Below are the code and all the weights of a small trained network. Each question names an input and a class and asks about switching units off, where a switched-off unit gives its printed mean instead of its output.

import numpy as np


def w(rows, s, z=0):
    codes = np.array(rows[::2]) - 128.0
    scale = np.full(codes.shape[1], s)
    scale[-1] = z or s
    return codes * scale


def f(y):
    return np.maximum(y, 0)


def log_softmax(a):
    a = a - a.max(-1, keepdims=True)
    return a - np.log(np.exp(a).sum(-1, keepdims=True))


def net(x, mask):
    res = np.array(x, float).reshape(1, 7) / 4 @ E
    y = f(res @ A[0][:, :-1].T + A[0][:, -1])
    res = res + np.where(mask, y, B[0][:, -1]) @ B[0][:, :-1]
    return log_softmax(res[-1] @ U[:, :-1].T + U[:, -1])


A, B = {}, {}
E = w([
[113,43,192,162,45,154,146,109,167,102,123,40],'x0',
[136,115,47,6,105,176,98,98,102,64,79,88],'x1',
[217,173,187,97,140,129,166,253,132,96,68,87],'x2',
[98,208,146,186,197,157,79,92,211,99,89,71],'x3',
[92,147,148,119,84,190,59,203,145,60,225,181],'x4',
[36,135,120,133,188,175,222,168,62,90,152,91],'x5',
[186,192,73,161,96,204,149,109,121,188,205,66],'x6',
],0.0069)
A[0] = w([
[133,123,75,55,121,155,113,105,106,95,77,91,119],'N0',
[87,102,175,115,132,90,105,128,113,102,79,150,46],'N1',
[45,101,110,140,126,144,100,60,104,153,164,156,56],'N2',
[117,128,88,62,115,191,100,120,122,93,119,111,142],'N3',
[84,172,147,160,199,150,71,94,203,81,102,77,170],'N4',
[82,150,163,113,71,222,37,202,156,54,254,198,196],'N5',
[104,73,149,108,162,66,102,128,141,74,88,161,34],'N6',
[175,162,108,103,113,96,90,124,154,159,133,177,55],'N7',
[94,64,143,150,87,143,127,96,149,128,136,84,47],'N8',
[65,92,143,130,147,98,114,154,125,99,69,153,50],'N9',
[165,47,103,83,95,95,175,174,44,165,183,175,211],'N10',
[101,111,117,142,184,146,205,116,76,137,95,95,84],'N11',
[131,122,205,196,151,93,135,166,132,185,159,142,115],'N12',
[145,198,80,99,187,102,138,131,95,145,137,197,142],'N13',
[138,151,75,157,92,160,119,95,117,171,174,99,115],'N14',
[114,85,172,150,66,164,178,110,141,112,111,77,89],'N15',
[157,131,178,189,170,112,160,142,156,146,175,149,79],'N16',
[145,88,172,140,79,100,147,85,154,124,116,46,108],'N17',
[188,134,131,139,80,118,76,134,152,135,123,149,50],'N18',
[212,116,122,135,108,99,125,78,170,159,81,141,103],'N19',
[141,136,70,56,119,160,83,108,127,47,77,116,81],'N20',
[61,138,122,141,188,166,171,140,111,85,131,105,20],'N21',
[177,134,174,96,133,135,157,190,128,98,128,129,60],'N22',
[123,166,135,138,166,145,112,135,177,121,87,96,136],'N23',
[205,162,118,117,144,175,162,154,137,163,174,64,111],'N24',
[122,134,152,207,145,77,153,155,145,166,149,165,125],'N25',
[76,136,131,130,148,162,198,150,79,104,136,117,6],'N26',
[193,115,134,121,97,96,39,101,172,133,122,140,9],'N27',
[167,122,83,94,109,165,89,113,128,110,110,121,105],'N28',
[192,175,79,165,89,198,164,97,113,177,197,65,78],'N29',
[114,147,91,127,176,125,118,92,99,135,148,193,142],'N30',
[78,86,188,126,155,86,118,126,147,91,56,170,66],'N31',
[195,161,178,116,140,104,150,200,119,110,84,86,92],'N32',
[74,132,123,125,172,150,201,128,77,94,145,84,20],'N33',
[114,62,160,163,70,189,143,131,159,103,152,99,113],'N34',
[58,129,127,117,160,133,206,162,65,106,159,112,52],'N35',
[130,99,81,69,126,159,114,128,112,104,109,117,97],'N36',
[108,191,122,164,165,128,97,104,180,112,111,87,160],'N37',
[42,91,105,133,138,98,98,32,124,145,180,158,97],'N38',
[140,178,79,117,189,107,110,143,83,157,145,177,127],'N39',
[194,107,154,107,101,82,83,110,171,151,116,127,61],'N40',
[199,175,184,100,152,116,157,208,114,87,95,111,50],'N41',
[181,187,115,150,101,169,123,105,115,164,175,71,112],'N42',
[111,140,167,182,126,119,134,147,165,168,169,178,108],'N43',
[161,68,124,86,43,82,187,152,61,148,159,161,163],'N44',
[157,97,109,138,171,79,197,39,108,198,70,83,225],'N45',
[138,60,159,146,57,123,138,116,134,101,135,91,131],'N46',
[137,111,152,174,117,109,155,153,122,150,151,177,159],'N47',
],0.0072,0.0016)
B[0] = w([
[106,105,101,169,101,101,147,114,83,98,116,101,179],'N0',
[150,82,131,97,164,98,136,156,117,93,177,158,161],'N1',
[166,154,122,70,70,184,164,99,175,121,165,116,183],'N2',
[106,111,109,163,102,99,157,131,88,113,111,90,173],'N3',
[108,127,96,125,146,71,77,140,134,190,198,75,195],'N4',
[2,157,144,111,175,123,137,81,145,147,41,179,248],'N5',
[153,81,126,106,152,69,137,153,119,106,176,159,170],'N6',
[160,170,157,161,141,157,88,124,100,122,123,136,169],'N7',
[201,161,103,128,156,177,111,174,160,91,103,118,166],'N8',
[167,85,149,85,145,86,136,160,121,111,173,182,163],'N9',
[92,158,78,118,164,106,70,138,152,197,153,75,220],'N10',
[105,163,186,148,136,140,101,81,89,151,122,167,179],'N11',
[121,117,78,168,92,104,162,129,98,93,107,96,180],'N12',
[192,145,100,152,177,177,103,177,157,79,78,107,183],'N13',
[128,80,141,82,146,92,162,140,133,87,160,173,178],'N14',
[166,160,114,156,180,174,107,178,161,83,111,118,177],'N15',
[117,108,82,162,85,108,159,136,89,88,115,108,168],'N16',
[150,149,134,144,169,150,100,157,150,105,84,129,176],'N17',
[131,151,169,144,103,142,94,85,80,136,150,161,168],'N18',
[102,167,200,148,128,141,85,95,89,122,123,166,175],'N19',
[118,109,88,172,85,108,158,140,83,98,115,94,179],'N20',
[162,167,177,157,102,141,77,107,89,156,160,148,170],'N21',
[134,162,114,73,92,154,167,73,172,132,164,112,174],'N22',
[105,140,102,119,120,107,107,134,149,184,163,89,167],'N23',
[111,85,144,79,150,77,163,136,140,98,168,194,184],'N24',
[114,115,86,177,84,112,170,126,105,97,106,96,176],'N25',
[171,171,190,170,102,139,71,86,81,143,162,157,171],'N26',
[163,167,198,173,110,135,75,80,64,147,156,155,179],'N27',
[115,126,110,186,105,102,146,119,86,102,124,132,163],'N28',
[132,62,147,79,185,70,156,166,105,81,166,192,202],'N29',
[183,156,115,122,132,172,124,157,173,84,106,113,172],'N30',
[147,100,129,96,154,69,142,158,115,99,161,156,176],'N31',
[134,157,123,62,72,139,168,83,191,122,148,128,190],'N32',
[158,164,171,157,117,129,89,90,84,123,151,168,179],'N33',
[154,142,126,143,163,159,89,156,159,93,70,119,181],'N34',
[167,182,185,158,111,140,61,98,80,147,153,147,184],'N35',
[119,125,104,155,99,110,137,142,105,113,117,97,165],'N36',
[110,111,96,115,136,83,102,153,135,182,170,77,179],'N37',
[192,160,119,62,60,180,183,92,219,95,187,116,200],'N38',
[183,146,112,169,175,186,110,176,159,66,85,111,177],'N39',
[126,165,170,147,124,141,88,98,92,136,150,160,172],'N40',
[144,156,121,81,73,176,177,79,201,117,155,123,194],'N41',
[127,70,143,105,155,87,135,157,104,106,158,173,183],'N42',
[112,114,88,162,84,100,158,130,102,90,96,111,175],'N43',
[103,154,86,127,158,99,75,138,153,207,161,76,210],'N44',
[33,161,138,98,144,142,169,90,161,136,62,169,210],'N45',
[163,153,113,138,168,146,79,167,155,108,99,109,177],'N46',
[114,123,82,169,108,102,143,140,104,137,111,109,167],'N47',
],0.0071,0.011)
U = w([
[174,169,233,179,92,151,65,81,47,144,168,164,72],'0',
[176,146,117,55,23,177,196,88,229,110,180,113,85],'1',
[152,31,152,82,195,71,159,180,108,87,185,193,106],'2',
[206,151,105,169,212,198,97,207,170,85,54,100,106],'3',
[101,97,69,204,35,93,183,133,54,95,93,74,104],'4',
[97,136,86,119,166,86,71,149,153,254,190,41,143],'5',
[25,149,166,107,174,138,153,82,147,154,30,178,254],'6',
[133,77,157,130,123,175,143,143,121,188,106,115,156],'7',
],0.01,0.0041)

Each question gives the input, the list of numbers given to net, and the class t.
The units are the neurons (one row each of A and B). Each row of codes is followed by its name. A weight is (code - 128) times the scale printed after its matrix; where a second scale follows, it is the last column's (A, B and U).
mask holds one flag per neuron, in row order. A switched-off neuron (its flag False) gives its mean, the last column of its row in B, instead of its output. The means were averaged over made-up inputs and are rounded, as every weight is.
A unit's drop is (log p(t) with every unit on - log p(t) with that unit switched off) / (log p(t) with every unit on - log p(t) with every unit switched off).
The circuit of an input: a set's keep is (log p(t) with only the set's units on - log p(t) with every unit switched off) / (log p(t) with every unit on - log p(t) with every unit switched off). Starting from the 12 units with the biggest drops (on a tie, the unit counted first), units are removed one at a time, each time the one whose removal leaves the highest keep (on an exact tie, the one counted first), for as long as the keep stays at least 0.8.
units of the circuit, in order: the units of the circuit, biggest drop first
most important unit: the unit with the biggest drop
top k neurons: the k neurons with the biggest drops, biggest first
drop of u: that unit's drop, to one decimal
input [3,-5,1,6,-2,1,-4], class 5: units of the circuit, in order : [N4]
input [5,7,-6,-8,-3,8,1], class 0: top 2 neurons : [N35; N33]
input [-2,-8,7,-5,-2,-7,1], class 4: units of the circuit, in order : [N12; N25]
input [-6,1,-1,-7,-1,3,-2], class 5: top 2 neurons : [N10; N44]
input [0,8,2,7,7,3,-6], class 4: units of the circuit, in order : [N20; N3]
input [6,8,-7,-5,6,-2,-4], class 4: top 3 neurons : [N20; N3; N0]
input [6,-7,-5,-6,5,-4,0], class 4: top 2 neurons : [N43; N12]
input [7,-6,4,3,1,4,-8], class 2: top 2 neurons : [N31; N9]
input [3,-6,7,6,-5,-5,0], class 1: top 2 neurons : [N32; N41]
input [-6,-3,-5,4,4,7,7], class 0: top 2 neurons : [N21; N35]
input [-2,-2,1,-3,-3,-7,-7], class 0: top 3 neurons : [N27; N19; N40]
input [2,3,1,3,7,5,-3], class 6: top 2 neurons : [N5; N27]
input [8,6,1,-3,8,5,3], class 3: units of the circuit, in order : [N34; N15]
input [0,5,3,-3,2,2,5], class 2: units of the circuit, in order : [N29; N24]
input [-1,-2,-4,1,-3,4,-4], class 0: most important unit : N5
input [-6,0,-6,1,-3,-3,0], class 1: top 2 neurons : [N38; N2]
input [3,-4,-6,3,2,4,7], class 2: units of the circuit, in order : [N29; N14]
input [1,8,6,8,8,-8,2], class 0: top 2 neurons : [N27; N18]
input [6,-7,7,5,7,2,1], class 1: top 2 neurons : [N41; N32]
input [6,1,-7,-8,-3,-3,-7], class 5: top 2 neurons : [N44; N10]
input [6,1,-8,-4,5,8,3], class 0: units of the circuit, in order : [N35]
input [8,-8,3,3,7,3,-1], class 3: drop of N0 : 0.2
input [-2,-4,3,8,-4,0,3], class 5: drop of N4 : 0.1
input [7,-6,-3,8,-4,6,-4], class 5: drop of N4 : 1.4
